Here is a tiny trained network, its code and every weight. The questions are about switching its units off for an input and a class, where a switched-off unit gives its printed mean instead of its output.

import numpy as np


def w(rows, s, z=0):
    codes = np.array(rows[::2]) - 128.0
    scale = np.full(codes.shape[1], s)
    scale[-1] = z or s
    return codes * scale


def norm(h):
    return h / np.sqrt((h * h).mean(-1, keepdims=True) + 1e-5)


def f(y):
    return y / 2 * (1 + np.tanh(0.7978845608 * (y + 0.044715 * y**3)))


def log_softmax(a):
    a = a - a.max(-1, keepdims=True)
    return a - np.log(np.exp(a).sum(-1, keepdims=True))


def net(x, mask):
    res = np.array(x, float).reshape(1, 3) / 4 @ E
    u = 0
    for l in range(2):
        y = f(norm(res) @ A[l][:, :-1].T + A[l][:, -1])
        res = res + np.where(mask[u : u + 11], y, B[l][:, -1]) @ B[l][:, :-1]
        u += 11
    return log_softmax(norm(res)[-1] @ U[:, :-1].T + U[:, -1])


A, B = {}, {}
E = w([
[33,164,137],'x0',
[147,136,2],'x1',
[128,136,129],'x2',
],0.0074)
A[0] = w([
[144,128,110,109],'L0N1',
[115,119,142,111],'L0N2',
[110,135,102,99],'L0N3',
[89,110,222,73],'L0N4',
[2,141,110,253],'L0N5',
[156,177,132,174],'L0N6',
[94,109,194,143],'L0N7',
[157,116,161,106],'L0N8',
[121,159,32,200],'L0N9',
[86,120,129,146],'L0N10',
[104,94,166,217],'L0N11',
],0.017,0.0062)
B[0] = w([
[106,58,139,132],'L0N1',
[149,157,112,130],'L0N2',
[59,241,133,134],'L0N3',
[4,52,3,212],'L0N4',
[58,219,80,251],'L0N5',
[149,9,186,145],'L0N6',
[126,67,129,199],'L0N7',
[244,179,233,148],'L0N8',
[128,210,45,231],'L0N9',
[194,178,104,149],'L0N10',
[171,107,225,190],'L0N11',
],0.0057,0.011)
A[1] = w([
[162,228,68,119],'L1N1',
[185,167,74,12],'L1N2',
[78,3,244,129],'L1N3',
[42,174,29,71],'L1N4',
[133,121,44,76],'L1N5',
[197,153,47,10],'L1N6',
[59,200,60,169],'L1N7',
[140,71,36,170],'L1N8',
[99,222,154,2],'L1N9',
[166,65,25,91],'L1N10',
[187,124,137,79],'L1N11',
],0.011,0.0031)
B[1] = w([
[154,180,231,206],'L1N1',
[58,236,160,149],'L1N2',
[185,166,93,230],'L1N3',
[124,57,133,254],'L1N4',
[101,102,166,166],'L1N5',
[56,184,184,165],'L1N6',
[164,2,111,254],'L1N7',
[183,202,226,179],'L1N8',
[181,169,105,139],'L1N9',
[139,170,210,165],'L1N10',
[12,82,111,131],'L1N11',
],0.0084,0.0085)
U = w([
[250,33,159,215],'0',
[170,227,212,218],'1',
[135,109,115,14],'2',
[110,105,148,2],'3',
[104,109,154,10],'4',
[114,107,145,3],'5',
[44,2,74,221],'6',
[74,211,46,230],'7',
],0.02,0.0084)

Each question gives the input, the list of numbers given to net, and the class t.
The units are the neurons (one row each of A and B). Each row of codes is followed by its name. A weight is (code - 128) times the scale printed after its matrix; where a second scale follows, it is the last column's (A, B and U).
mask holds one flag per neuron, layer by layer. A switched-off neuron (its flag False) gives its mean, the last column of its row in B, instead of its output. The means were averaged over made-up inputs and are rounded, as every weight is.
A unit's drop is (log p(t) with every unit on - log p(t) with that unit switched off) / (log p(t) with every unit on - log p(t) with every unit switched off).
The circuit of an input: a set's keep is (log p(t) with only the set's units on - log p(t) with every unit switched off) / (log p(t) with every unit on - log p(t) with every unit switched off). Starting from the 12 units with the biggest drops (on a tie, the unit counted first), units are removed one at a time, each time the one whose removal leaves the highest keep (on an exact tie, the one counted first), for as long as the keep stays at least 0.8.
circuit, biggest first: the units of the circuit, biggest drop first
unit that matters most: the unit with the biggest drop
k most important neurons: the k neurons with the biggest drops, biggest first
k most important neurons of layer l: the k neurons of layer l with the biggest drops, biggest first
drop when u is switched off: that unit's drop, to one decimal
input [0,-7,-3], class 0: 2 most important neurons of layer 1 : (L1N3 L1N11)
input [3,-7,8], class 6: circuit, biggest first : (L0N4)
input [0,-8,7], class 0: 4 most important neurons : (L0N5 L1N3 L0N11 L0N9)
input [7,0,3], class 6: 2 most important neurons : (L1N7 L1N4)
input [0,-8,4], class 0: 2 most important neurons of layer 0 : (L0N5 L0N11)
input [-1,1,-3], class 1: 2 most important neurons : (L0N4 L0N5)
input [1,-5,-8], class 6: 2 most important neurons of layer 1 : (L1N1 L1N7)
input [5,0,2], class 6: 2 most important neurons of layer 1 : (L1N7 L1N4)
input [0,-7,-8], class 0: 3 most important neurons of layer 1 : (L1N3 L1N11 L1N4)
input [-1,7,7], class 1: 2 most important neurons of layer 0 : (L0N4 L0N5)
input [-1,-7,7], class 0: 2 most important neurons : (L1N3 L0N5)
input [4,-7,7], class 6: drop when L0N4 is switched off : 2.2
input [4,-7,-7], class 6: drop when L0N4 is switched off : 3.2
input [7,-4,-4], class 6: drop when L0N8 is switched off : 0.0
input [-2,3,3], class 1: unit that matters most : L0N4
